Here is a tiny trained network, its code and every weight. The questions are about switching its units off for an input and a target symbol, where a switched-off unit gives its printed mean instead of its output.

import numpy as np


def w(rows, s, z=0):
    codes = np.array(rows[::2]) - 128.0
    scale = np.full(codes.shape[1], s)
    scale[-1] = z or s
    return codes * scale


def norm(h):
    return h / np.sqrt((h * h).mean(-1, keepdims=True) + 1e-5)


def softmax(a):
    e = np.exp(a - a.max(-1, keepdims=True))
    return e / e.sum(-1, keepdims=True)


def log_softmax(a):
    a = a - a.max(-1, keepdims=True)
    return a - np.log(np.exp(a).sum(-1, keepdims=True))


def net(x, mask):
    ids = ['βεζηθλμστφψ'.index(c) for c in x.split()]
    T = len(ids)
    res = E[ids] + P[:T]
    u = 0
    for l in range(3):
        r = norm(res)
        for j in range(2):
            rows = slice(3 * j, 3 * j + 3)
            q, k, v = (r @ M[l][rows].T for M in (Q, K, V))
            z = softmax(np.where(np.tri(T) > 0, q @ k.T / 3**0.5, -1e9)) @ v
            o = O[l][rows]
            res = res + np.where(mask[u + j], z, o[:, -1]) @ o[:, :-1]
        u += 2
    return log_softmax(norm(res)[-1] @ U[:, :-1].T + U[:, -1])


Q, K, V, O = {}, {}, {}, {}
E = w([
[187,226,32,62,240,69,95,127],'β',
[210,151,128,132,44,198,157,181],'ε',
[58,200,169,161,76,47,63,210],'ζ',
[118,146,71,141,113,84,152,132],'η',
[163,143,99,203,148,27,74,190],'θ',
[71,102,94,199,207,115,237,167],'λ',
[62,161,50,133,142,114,1,133],'μ',
[5,169,47,133,108,113,94,164],'σ',
[138,209,104,110,90,26,182,216],'τ',
[37,145,127,142,22,61,48,153],'φ',
[91,136,113,160,117,69,90,94],'ψ',
],0.0098)
P = w([
[141,108,138,114,152,139,86,121],'0',
[97,156,6,136,70,31,180,102],'1',
[135,140,154,137,123,154,123,91],'2',
[132,135,116,103,206,187,92,191],'3',
[121,110,73,148,108,60,157,144],'4',
[131,143,155,151,117,159,131,97],'5',
[141,135,117,106,198,185,99,193],'6',
[119,111,67,148,96,60,153,160],'7',
[129,136,153,161,119,166,136,101],'8',
[143,132,119,102,192,187,106,187],'9',
[123,123,81,140,85,68,151,166],'10',
],0.021)
Q[0] = w([
[148,156,113,37,131,117,115,113],'L0H0',
[124,128,137,193,102,131,191,53],'L0H0',
[146,80,200,134,132,147,177,165],'L0H0',
[50,133,154,248,141,94,88,37],'L0H1',
[90,134,148,17,191,36,154,126],'L0H1',
[142,98,118,63,138,157,82,109],'L0H1',
],0.013)
K[0] = w([
[162,134,147,128,142,134,126,107],'L0H0',
[93,176,84,182,134,145,218,97],'L0H0',
[122,21,171,83,111,101,176,118],'L0H0',
[53,136,120,209,126,100,107,66],'L0H1',
[151,164,70,2,183,35,129,110],'L0H1',
[108,89,149,73,160,131,96,58],'L0H1',
],0.013)
V[0] = w([
[89,147,110,119,38,207,133,112],'L0H0',
[209,88,171,115,105,187,51,87],'L0H0',
[206,137,153,118,151,235,128,207],'L0H0',
[175,27,130,63,104,108,136,201],'L0H1',
[80,85,255,90,198,149,85,105],'L0H1',
[180,177,206,194,179,122,103,150],'L0H1',
],0.0087)
O[0] = w([
[161,141,44,121,179,187,106,196,116],'L0H0',
[143,2,140,221,147,125,90,123,107],'L0H0',
[83,65,166,187,201,136,171,150,124],'L0H0',
[85,47,201,146,173,127,40,136,124],'L0H1',
[196,51,139,63,190,100,210,242,1],'L0H1',
[211,194,94,121,177,169,104,149,169],'L0H1',
],0.0086,0.0072)
Q[1] = w([
[80,84,136,38,159,98,96,88],'L1H0',
[77,91,118,120,114,168,7,144],'L1H0',
[146,117,102,123,63,78,165,68],'L1H0',
[142,95,141,71,67,178,105,113],'L1H1',
[88,168,124,141,150,175,82,150],'L1H1',
[89,136,136,144,126,167,93,105],'L1H1',
],0.015)
K[1] = w([
[131,108,132,79,215,142,60,27],'L1H0',
[93,52,130,181,156,1,86,82],'L1H0',
[21,241,75,183,147,203,179,110],'L1H0',
[109,77,97,197,194,18,102,178],'L1H1',
[86,181,61,139,90,52,194,68],'L1H1',
[92,86,52,176,111,117,163,78],'L1H1',
],0.0095)
V[1] = w([
[81,236,167,90,87,114,89,113],'L1H0',
[41,125,189,170,124,114,143,107],'L1H0',
[105,119,173,34,214,37,83,2],'L1H0',
[46,169,136,203,198,150,73,177],'L1H1',
[126,103,174,87,170,209,117,27],'L1H1',
[118,141,103,205,98,110,194,91],'L1H1',
],0.0076)
O[1] = w([
[122,99,151,125,158,100,52,155,253],'L1H0',
[71,131,90,110,77,114,104,130,106],'L1H0',
[3,177,105,109,196,154,106,109,113],'L1H0',
[96,139,77,113,196,103,146,136,106],'L1H1',
[182,100,120,43,147,138,133,165,18],'L1H1',
[146,132,130,165,111,87,152,134,231],'L1H1',
],0.012,0.0044)
Q[2] = w([
[124,100,38,99,88,140,93,240],'L2H0',
[167,69,66,101,58,89,118,94],'L2H0',
[132,110,109,95,77,156,102,88],'L2H0',
[134,164,136,123,96,70,66,138],'L2H1',
[102,117,214,140,174,238,126,74],'L2H1',
[125,152,202,141,169,178,29,254],'L2H1',
],0.012)
K[2] = w([
[99,105,64,94,61,106,138,214],'L2H0',
[176,190,99,176,14,119,169,153],'L2H0',
[131,149,152,191,103,167,171,183],'L2H0',
[112,126,100,173,147,53,126,147],'L2H1',
[126,84,253,82,194,181,151,124],'L2H1',
[113,63,128,31,169,78,59,97],'L2H1',
],0.013)
V[2] = w([
[134,147,86,184,202,69,84,57],'L2H0',
[227,117,54,145,135,48,77,66],'L2H0',
[129,219,145,166,87,61,211,208],'L2H0',
[116,109,189,184,131,112,1,201],'L2H1',
[162,62,167,155,84,59,152,48],'L2H1',
[59,116,21,164,50,47,150,143],'L2H1',
],0.0096)
O[2] = w([
[168,40,253,150,128,139,165,83,192],'L2H0',
[84,63,194,53,244,145,119,63,185],'L2H0',
[107,163,216,122,160,219,36,213,134],'L2H0',
[113,185,213,176,180,66,67,156,192],'L2H1',
[80,145,100,220,181,197,65,49,129],'L2H1',
[3,65,117,244,159,46,177,153,255],'L2H1',
],0.0082,0.0092)
U = w([
[141,113,254,108,156,96,157,13,28],'β',
[187,164,208,95,52,160,43,145,161],'ε',
[175,86,191,155,43,23,169,237,33],'ζ',
[133,154,94,128,136,213,98,35,157],'η',
[215,163,54,167,192,36,47,100,2],'θ',
[149,93,133,97,62,105,225,105,161],'λ',
[138,46,105,183,205,169,87,164,174],'μ',
[103,131,77,117,88,187,150,216,160],'σ',
[60,109,76,191,58,107,127,50,155],'τ',
[44,115,143,81,196,124,22,177,166],'φ',
[86,176,144,80,217,153,206,114,118],'ψ',
],0.0083,0.0053)

Each question gives the input, a string of symbols that net reads in full, and the target symbol t.
The units are the heads (3 rows each of Q, K, V and O). Each row of codes is followed by its name. A weight is (code - 128) times the scale printed after its matrix; where a second scale follows, it is the last column's (O and U).
mask holds one flag per head, layer by layer. A switched-off head (its flag False) gives its mean, the last column of its rows in O, instead of its output. The means were averaged over made-up inputs and are rounded, as every weight is.
A unit's drop is (log p(t) with every unit on - log p(t) with that unit switched off) / (log p(t) with every unit on - log p(t) with every unit switched off).
The circuit of an input: a set's keep is (log p(t) with only the set's units on - log p(t) with every unit switched off) / (log p(t) with every unit on - log p(t) with every unit switched off). Starting from all 6 units, units are removed one at a time, each time the one whose removal leaves the highest keep (on an exact tie, the one counted first), for as long as the keep stays at least 0.8.
circuit, biggest first: the units of the circuit, biggest drop first
unit that matters most: the unit with the biggest drop
heads that matter: for each layer, one digit per head in row order, 1 if its drop is at least 0.15 and else 0, layers parted by /
drop when u is switched off: that unit's drop, to one decimal
input ε μ τ ε ε τ ψ τ τ ψ, target μ: circuit, biggest first -> (L0H0)
input ψ θ η β ψ ε θ, target η: heads that matter -> 11 / 10 / 01
input ε λ φ, target φ: heads that matter -> 11 / 11 / 10
input φ ε ε λ σ η, target η: heads that matter -> 01 / 10 / 11
input θ ε ε ε θ ε β ε ζ ζ, target β: circuit, biggest first -> (L2H0, L0H0)
input ζ ε φ θ τ σ, target σ: circuit, biggest first -> (L0H1, L0H0, L2H0)
input ζ ψ τ β ε τ ζ ζ τ θ, target ε: circuit, biggest first -> (L2H1, L0H1)
input β θ ε τ θ ζ τ, target ψ: heads that matter -> 11 / 10 / 11
input ε μ η, target η: circuit, biggest first -> (L0H1, L2H0, L2H1, L1H0)
input θ θ ε ψ, target β: heads that matter -> 11 / 10 / 11
input η μ μ τ ε μ ψ β θ τ, target τ: circuit, biggest first -> (L1H0, L0H0, L2H0)
input ζ ε ε θ ε, target μ: circuit, biggest first -> (L2H0, L1H0, L2H1)
input φ ε ζ λ λ ζ ψ, target θ: heads that matter -> 11 / 11 / 11
input ε τ ζ ε σ η φ, target μ: circuit, biggest first -> (L0H0)
input θ η ε ε ε, target μ: circuit, biggest first -> (L1H0, L2H0, L1H1)
input ψ ε θ τ ε θ ε, target η: heads that matter -> 11 / 10 / 01
input θ τ β θ φ μ, target μ: heads that matter -> 01 / 00 / 11
input ε ε β, target β: heads that matter -> 11 / 00 / 10
input ε σ θ, target θ: heads that matter -> 11 / 10 / 01
input λ ε θ ε ζ ε η, target σ: unit that matters most -> L0H1
input ζ ψ τ ε ζ τ η, target ε: heads that matter -> 01 / 00 / 01
input ε η ε ε τ ζ σ φ η τ, target μ: heads that matter -> 10 / 00 / 00
input ζ θ τ σ, target ε: circuit, biggest first -> (L2H1, L0H1, L0H0, L1H1)
input σ σ ε, target ε: heads that matter -> 10 / 10 / 00
input μ ε λ φ ψ φ ζ σ μ η, target λ: heads that matter -> 01 / 10 / 11
input ε η ε ψ τ ζ σ, target μ: drop when L1H0 is switched off -> 0.1
input λ τ σ, target σ: drop when L0H0 is switched off -> 0.4
input τ ε φ, target φ: drop when L2H0 is switched off -> 1.0
input η λ ζ ζ ζ θ, target θ: circuit, biggest first -> (L0H1)
input η η β σ φ ψ τ θ η ε ε, target φ: drop when L2H1 is switched off -> -0.1
